Below are the code and all the weights of a small trained network. Each question names an input and a class and asks about switching units off, where a switched-off unit gives its printed mean instead of its output.

import numpy as np


def w(rows, s, z=0):
    codes = np.array(rows[::2]) - 128.0
    scale = np.full(codes.shape[1], s)
    scale[-1] = z or s
    return codes * scale


def f(y):
    return np.maximum(y, 0)


def log_softmax(a):
    a = a - a.max(-1, keepdims=True)
    return a - np.log(np.exp(a).sum(-1, keepdims=True))


def net(x, mask):
    res = np.array(x, float).reshape(1, 2) / 4 @ E
    y = f(res @ A[0][:, :-1].T + A[0][:, -1])
    res = res + np.where(mask, y, B[0][:, -1]) @ B[0][:, :-1]
    return log_softmax(res[-1] @ U[:, :-1].T + U[:, -1])


A, B = {}, {}
E = w([
[116,42,101,106,119,17,139,170,151,55,116],'x0',
[190,141,248,173,36,178,98,155,180,99,73],'x1',
],0.015)
A[0] = w([
[85,167,171,114,208,134,148,91,119,110,114,140],'neuron 0',
[171,174,156,114,136,174,156,96,85,166,198,253],'neuron 1',
[183,27,150,187,118,49,141,138,212,25,21,121],'neuron 2',
[96,11,91,1,194,74,131,124,113,131,155,161],'neuron 3',
[182,183,188,167,148,169,130,101,166,193,104,129],'neuron 4',
[127,148,52,162,197,159,101,33,66,208,119,225],'neuron 5',
[205,175,222,209,26,137,82,144,162,126,112,166],'neuron 6',
],0.0083,0.0064)
B[0] = w([
[145,95,112,188,150,190,180,105,147,192,122,153],'neuron 0',
[76,166,62,157,158,165,197,108,112,125,123,201],'neuron 1',
[81,78,176,189,137,96,156,170,68,6,118,234],'neuron 2',
[208,169,25,88,114,42,155,157,176,104,112,219],'neuron 3',
[156,192,165,152,123,137,100,169,173,131,125,197],'neuron 4',
[72,155,76,165,218,164,144,72,109,161,156,219],'neuron 5',
[114,173,133,120,143,144,65,229,100,122,88,255],'neuron 6',
],0.011,0.02)
U = w([
[32,142,89,149,199,178,205,46,92,149,173,253],'0',
[188,119,75,89,145,35,167,151,159,89,132,233],'1',
[135,254,157,147,139,194,117,167,136,111,41,169],'2',
[85,32,195,180,130,119,89,179,58,52,115,93],'3',
[146,115,165,90,85,106,78,125,201,154,217,56],'4',
[205,107,154,138,52,152,168,81,166,171,133,28],'5',
[156,109,190,97,162,140,123,126,153,145,153,37],'6',
[158,77,141,95,98,147,114,82,134,168,114,33],'7',
],0.009,0.0027)

Each question gives the input, the list of numbers given to net, and the class t.
The units are the neurons (one row each of A and B). Each row of codes is followed by its name. A weight is (code - 128) times the scale printed after its matrix; where a second scale follows, it is the last column's (A, B and U).
mask holds one flag per neuron, in row order. A switched-off neuron (its flag False) gives its mean, the last column of its row in B, instead of its output. The means were averaged over made-up inputs and are rounded, as every weight is.
A unit's drop is (log p(t) with every unit on - log p(t) with that unit switched off) / (log p(t) with every unit on - log p(t) with every unit switched off).
The circuit of an input: a set's keep is (log p(t) with only the set's units on - log p(t) with every unit switched off) / (log p(t) with every unit on - log p(t) with every unit switched off). Starting from all 7 units, units are removed one at a time, each time the one whose removal leaves the highest keep (on an exact tie, the one counted first), for as long as the keep stays at least 0.8.
units of the circuit, in order: the units of the circuit, biggest drop first
most important unit: the unit with the biggest drop
top k neurons: the k neurons with the biggest drops, biggest first
drop when u is switched off: that unit's drop, to one decimal
input [2,-7], class 1: units of the circuit, in order : neuron 3
input [1,-1], class 1: units of the circuit, in order : neuron 5; neuron 6
input [-7,0], class 0: top 2 neurons : neuron 5; neuron 1
input [1,-8], class 1: top 2 neurons : neuron 3; neuron 1
input [0,-1], class 0: top 3 neurons : neuron 6; neuron 3; neuron 4
input [0,-2], class 0: top 2 neurons : neuron 6; neuron 4
input [1,-7], class 1: top 2 neurons : neuron 3; neuron 1
input [1,8], class 3: top 2 neurons : neuron 2; neuron 3
input [1,1], class 3: top 2 neurons : neuron 3; neuron 5
input [1,-2], class 1: top 3 neurons : neuron 1; neuron 3; neuron 5
input [1,6], class 3: top 2 neurons : neuron 2; neuron 3
input [1,0], class 1: drop when neuron 5 is switched off : 1.0
input [4,8], class 3: drop when neuron 2 is switched off : 0.4
input [-3,0], class 0: drop when neuron 6 is switched off : 0.3
input [3,-7], class 1: most important unit : neuron 3
